Here is a tiny trained network, its code and every weight. The questions are about switching its units off for an input and a target symbol, where a switched-off unit gives its printed mean instead of its output.

import numpy as np


def w(rows, s, z=0):
    codes = np.array(rows[::2]) - 128.0
    scale = np.full(codes.shape[1], s)
    scale[-1] = z or s
    return codes * scale


def f(y):
    return np.maximum(y, 0)


def softmax(a):
    e = np.exp(a - a.max(-1, keepdims=True))
    return e / e.sum(-1, keepdims=True)


def log_softmax(a):
    a = a - a.max(-1, keepdims=True)
    return a - np.log(np.exp(a).sum(-1, keepdims=True))


def net(x, mask):
    ids = ['ΦΨαβζθλτ'.index(c) for c in x.split()]
    T = len(ids)
    res = E[ids] + P[:T]
    r = res
    for j in range(3):
        rows = slice(3 * j, 3 * j + 3)
        q, k, v = (r @ M[0][rows].T for M in (Q, K, V))
        z = softmax(np.where(np.tri(T) > 0, q @ k.T / 3**0.5, -1e9)) @ v
        o = O[0][rows]
        res = res + np.where(mask[j], z, o[:, -1]) @ o[:, :-1]
    y = f(res @ A[0][:, :-1].T + A[0][:, -1])
    res = res + np.where(mask[3:7], y, B[0][:, -1]) @ B[0][:, :-1]
    return log_softmax(res[-1] @ U[:, :-1].T + U[:, -1])


Q, K, V, O, A, B = {}, {}, {}, {}, {}, {}
E = w([
[37,160,177],'Φ',
[20,92,148],'Ψ',
[14,35,132],'α',
[253,223,137],'β',
[179,101,25],'ζ',
[20,175,248],'θ',
[58,185,37],'λ',
[117,254,106],'τ',
],0.0088)
P = w([
[1,177,75],'0',
[125,118,190],'1',
[134,107,201],'2',
[136,101,201],'3',
[139,97,199],'4',
[140,93,196],'5',
[132,92,194],'6',
[132,95,192],'7',
],0.0083)
Q[0] = w([
[173,183,60],'head 1',
[177,157,46],'head 1',
[167,32,144],'head 1',
[119,228,134],'head 2',
[74,84,250],'head 2',
[143,109,81],'head 2',
[87,160,130],'head 3',
[241,204,181],'head 3',
[69,41,138],'head 3',
],0.024)
K[0] = w([
[156,71,175],'head 1',
[207,24,145],'head 1',
[128,119,6],'head 1',
[180,215,191],'head 2',
[44,209,37],'head 2',
[148,69,164],'head 2',
[155,148,182],'head 3',
[225,240,49],'head 3',
[31,68,180],'head 3',
],0.02)
V[0] = w([
[29,204,102],'head 1',
[117,162,87],'head 1',
[114,18,149],'head 1',
[142,140,145],'head 2',
[160,231,173],'head 2',
[105,113,3],'head 2',
[34,188,133],'head 3',
[192,143,124],'head 3',
[174,158,144],'head 3',
],0.014)
O[0] = w([
[111,125,253,250],'head 1',
[146,136,129,155],'head 1',
[136,63,98,91],'head 1',
[126,146,117,124],'head 2',
[121,197,153,165],'head 2',
[206,95,103,149],'head 2',
[109,93,56,189],'head 3',
[143,106,161,90],'head 3',
[150,103,128,111],'head 3',
],0.019,0.012)
A[0] = w([
[104,91,113,2],'neuron 1',
[239,125,191,98],'neuron 2',
[174,9,139,72],'neuron 3',
[121,14,165,172],'neuron 4',
],0.015,0.0069)
B[0] = w([
[250,198,187,140],'neuron 1',
[121,183,25,218],'neuron 2',
[249,183,229,215],'neuron 3',
[89,3,45,250],'neuron 4',
],0.014,0.021)
U = w([
[137,104,149,159],'Φ',
[145,154,97,143],'Ψ',
[189,130,219,75],'α',
[167,204,122,65],'β',
[210,161,145,108],'ζ',
[114,114,229,3],'θ',
[77,131,121,184],'λ',
[171,153,254,255],'τ',
],0.0093,0.0046)

Each question gives the input, a string of symbols that net reads in full, and the target symbol t.
The units are the heads (3 rows each of Q, K, V and O) and the neurons (one row each of A and B). Each row of codes is followed by its name. A weight is (code - 128) times the scale printed after its matrix; where a second scale follows, it is the last column's (O, A, B and U).
mask holds one flag per unit, heads first, then neurons. A switched-off unit (its flag False) gives its mean, the last column of its rows in O or B, instead of its output. The means were averaged over made-up inputs and are rounded, as every weight is.
A unit's drop is (log p(t) with every unit on - log p(t) with that unit switched off) / (log p(t) with every unit on - log p(t) with every unit switched off).
The circuit of an input: a set's keep is (log p(t) with only the set's units on - log p(t) with every unit switched off) / (log p(t) with every unit on - log p(t) with every unit switched off). Starting from all 7 units, units are removed one at a time, each time the one whose removal leaves the highest keep (on an exact tie, the one counted first), for as long as the keep stays at least 0.8.
circuit, biggest first: the units of the circuit, biggest drop first
most important unit: the unit with the biggest drop
k most important neurons: the k neurons with the biggest drops, biggest first
drop of u: that unit's drop, to one decimal
input Ψ Ψ θ α Φ ζ, target ζ: circuit, biggest first : (head 1; head 2; neuron 1; neuron 3)
input λ Ψ ζ ζ λ Φ, target Ψ: most important unit : neuron 2
input θ τ Ψ Ψ ζ Ψ α θ, target θ: circuit, biggest first : (neuron 3; head 1)
input τ β Ψ λ τ, target β: circuit, biggest first : (head 3; neuron 2)
input λ Φ β θ τ θ Ψ, target Ψ: circuit, biggest first : (neuron 2; head 2)
input τ α θ, target β: circuit, biggest first : (neuron 2; head 2; head 1)
input ζ θ β θ, target ζ: circuit, biggest first : (head 2; neuron 3; neuron 2)
input α θ Ψ τ α β α Ψ, target α: circuit, biggest first : (neuron 3; head 2; neuron 4)
input θ β Φ, target θ: circuit, biggest first : (neuron 2; head 1; neuron 3; head 3)
input β τ β τ α β Ψ λ, target λ: 3 most important neurons : (neuron 3; neuron 2; neuron 1)
input λ α ζ, target ζ: circuit, biggest first : (head 1; head 2; neuron 3)
input ζ Φ β β α, target ζ: circuit, biggest first : (head 2; neuron 3; neuron 2)
input Ψ ζ Ψ λ τ Φ, target Φ: circuit, biggest first : (neuron 4; head 2)
input Ψ β α Ψ β Ψ, target Φ: 3 most important neurons : (neuron 4; neuron 3; neuron 2)
input Φ Ψ Ψ β Ψ Ψ, target λ: most important neuron : (neuron 3)
input λ ζ ζ λ Ψ Φ α α, target Ψ: 2 most important neurons : (neuron 2; neuron 4)
input τ Ψ Ψ Φ, target β: drop of neuron 3 : 0.1
input α Ψ Ψ Φ θ, target α: drop of neuron 3 : 8.3
input Ψ Ψ β β Ψ τ, target τ: drop of neuron 4 : 2.5
input ζ ζ Φ Ψ Φ, target ζ: most important unit : head 2
input θ Φ α θ ζ Ψ Φ Φ, target θ: 3 most important neurons : (neuron 3; neuron 2; neuron 1)
